Questions about the matrix below.
1) What is the entry in the top-left corner?
2) What is the entry directly below 137?
3) What is the entry in the bottom-left corner?
4) What is the entry just left of the smallest entry?
5) What is the smallest entry?
6) What is the entry in the top-right corner?
7) What is the entry just left of 134?
8) What is the entry directly below 110?
[[127 130 143 113 129]
 [126 131 123 143 116]
 [127 131 151 112 130]
 [130 139 110 130 128]
 [142 113 126 127 130]
 [138 131 115 133 125]
 [138 111 132 127 130]
 [112 131 126 130 139]
 [127 143 114 127 130]
 [111 131 126 132 137]
 [124 141 126 117 133]
 [123 142 127 116 134]
 [125 144 112 123 131]
 [132 126 139 135 111]]
1) 127
2) 133
3) 132
4) 139
5) 110
6) 129
7) 116
8) 126

Read these off the table that follows. Counting starts at 0.
1) What is the entry at row 0, column 2?
2) What is the bottom entry of the column that holds the largest entry?
3) What is the entry at row 0, column 1?
4) What is the top-left entry?
5) What is the entry in row 2 and column 0?
6) What is the top-right entry?
7) What is the entry in the bottom-left corner?
[[123 133 121 130 133 119 134 127 126]
 [120 117 117 131 107 115 107 145 149]
 [123 117 121 129 114 119 111 145 146]
 [134 143 132 149 110 132 126 117 130]
 [123 122 121 128 122 120 120 138 139]
 [137 130 138 126 143 139 135 129 125]
 [121 135 117 144 106 115 120 126 136]
 [138 134 137 142 114 139 121 125 134]
 [136 139 136 133 140 137 140 120 120]
 [139 114 140 128 115 141 106 147 149]
 [145 118 145 136 106 148 102 143 151]
 [130 146 130 132 151 131 153 112 109]
 [124 117 123 120 133 122 121 144 138]
 [137 146 138 134 148 140 150 112 111]]
1) 121
2) 150
3) 133
4) 123
5) 123
6) 126
7) 137

Read these off the row that follows.
1) Which number is the 4th entry from the end?
2) Which number is the third entry from the left?
3) Which number is the second entry from the left?
4) Which number is the first entry from the right?
5) Which number is the first entry?
array([124, 140, 118, 139, 122, 141, 141, 121, 149, 143, 151, 125, 117])
1) 143
2) 118
3) 140
4) 117
5) 124

Read these off the array that follows.
1) Give the 2nd entry from the end, reading row by row.
2) Give the entry just left of the largest entry.
3) Give the top-right entry.
4) Give the entry directly above 125.
5) Give the fourth-last entry, reading row by row.
6) Give the smallest entry in the first row.
7) Give the second largest entry.
8) Give the entry directly below 122.
[[122 116 114 115 146 142 141]
 [138 114 113 136 123 125 117]
 [114 152 119 142 126 119 130]]
1) 119
2) 114
3) 141
4) 142
5) 142
6) 114
7) 146
8) 138

[[124 131 131 144 133 144]
 [125 132 128 137 128 134]
 [124 142 124 131 112 105]
 [123 148 118 129 110 103]
 [134 116 130 116 133 131]
 [122 138 125 140 122 113]
 [140 111 134 113 141 138]]
Give the entry in the top-left corner.
A: 124
Give the 2nd entry from the end, reading row by row.
A: 141
The last entry, reading row by row -> 138
The entry just right of 137: 128
Give the smallest entry.
A: 103
The bottom-left entry: 140
Give the 4th-last entry, reading row by row.
A: 134
Give the entry just left of the smallest entry.
A: 110
The first entry on the diagonal from the top-right corner is 144
Give the 2nd smallest entry.
A: 105
Give the entry directly above 130.
A: 118
The smallest entry in the first column -> 122
Give the entry just left of the largest entry.
A: 123
The second entry in reading order is 131
Give the 3rd entry on the main diagonal.
A: 124
The entry just left of 132 -> 125

a = [[99, 139, 118, 149, 135, 122, 145, 140, 126], [100, 139, 118, 149, 134, 122, 143, 140, 126], [126, 129, 128, 129, 128, 128, 127, 129, 127], [118, 132, 124, 133, 131, 126, 131, 132, 127]]
Find the 2nd smallest entry.
100
Find the entry just right of 145.
140
The entry just right of the smallest entry is 139
Find the 1st entry in reading order.
99
The fourth entry in reading order is 149

Questions about the table below.
1) Which number is the entry just left of the smallest entry?
2) Which number is the entry just left of 113?
3) Which number is the largest entry?
4) Which number is the entry just right of 126?
((128, 139, 136, 104), (121, 126, 113, 154), (119, 139, 135, 109))
1) 136
2) 126
3) 154
4) 113

[125 148 109 102 117 138]
Report the 3rd entry from the left.
Answer: 109
Report the third smallest entry.
Answer: 117
Report the second entry from the left.
Answer: 148

Read these off the table that follows.
1) The 2nd largest entry?
2) The smallest entry in the first column?
3) The entry in the bottom-left corner?
4) The bottom entry of the column that holds the largest entry?
5) The smallest entry in the last column?
6) The 2nd entry on the main diagonal?
7) The top-right entry?
[[115 121 120 142 133 148 137 129]
 [137 133 134 118 125 116 119 128]
 [120 114 142 133 115 134 118 137]
 [137 135 134 117 123 111 119 127]
 [116 120 133 135 124 134 109 128]
 [145 128 137 118 119 122 149 147]
 [140 135 136 114 123 109 117 127]
 [129 116 143 130 114 130 135 145]
 [134 144 113 123 141 122 139 117]
 [129 138 113 129 141 123 125 114]
 [139 143 109 118 142 123 140 121]
 [116 121 119 143 134 151 139 129]
 [121 111 142 134 115 132 116 137]]
1) 149
2) 115
3) 121
4) 132
5) 114
6) 133
7) 129
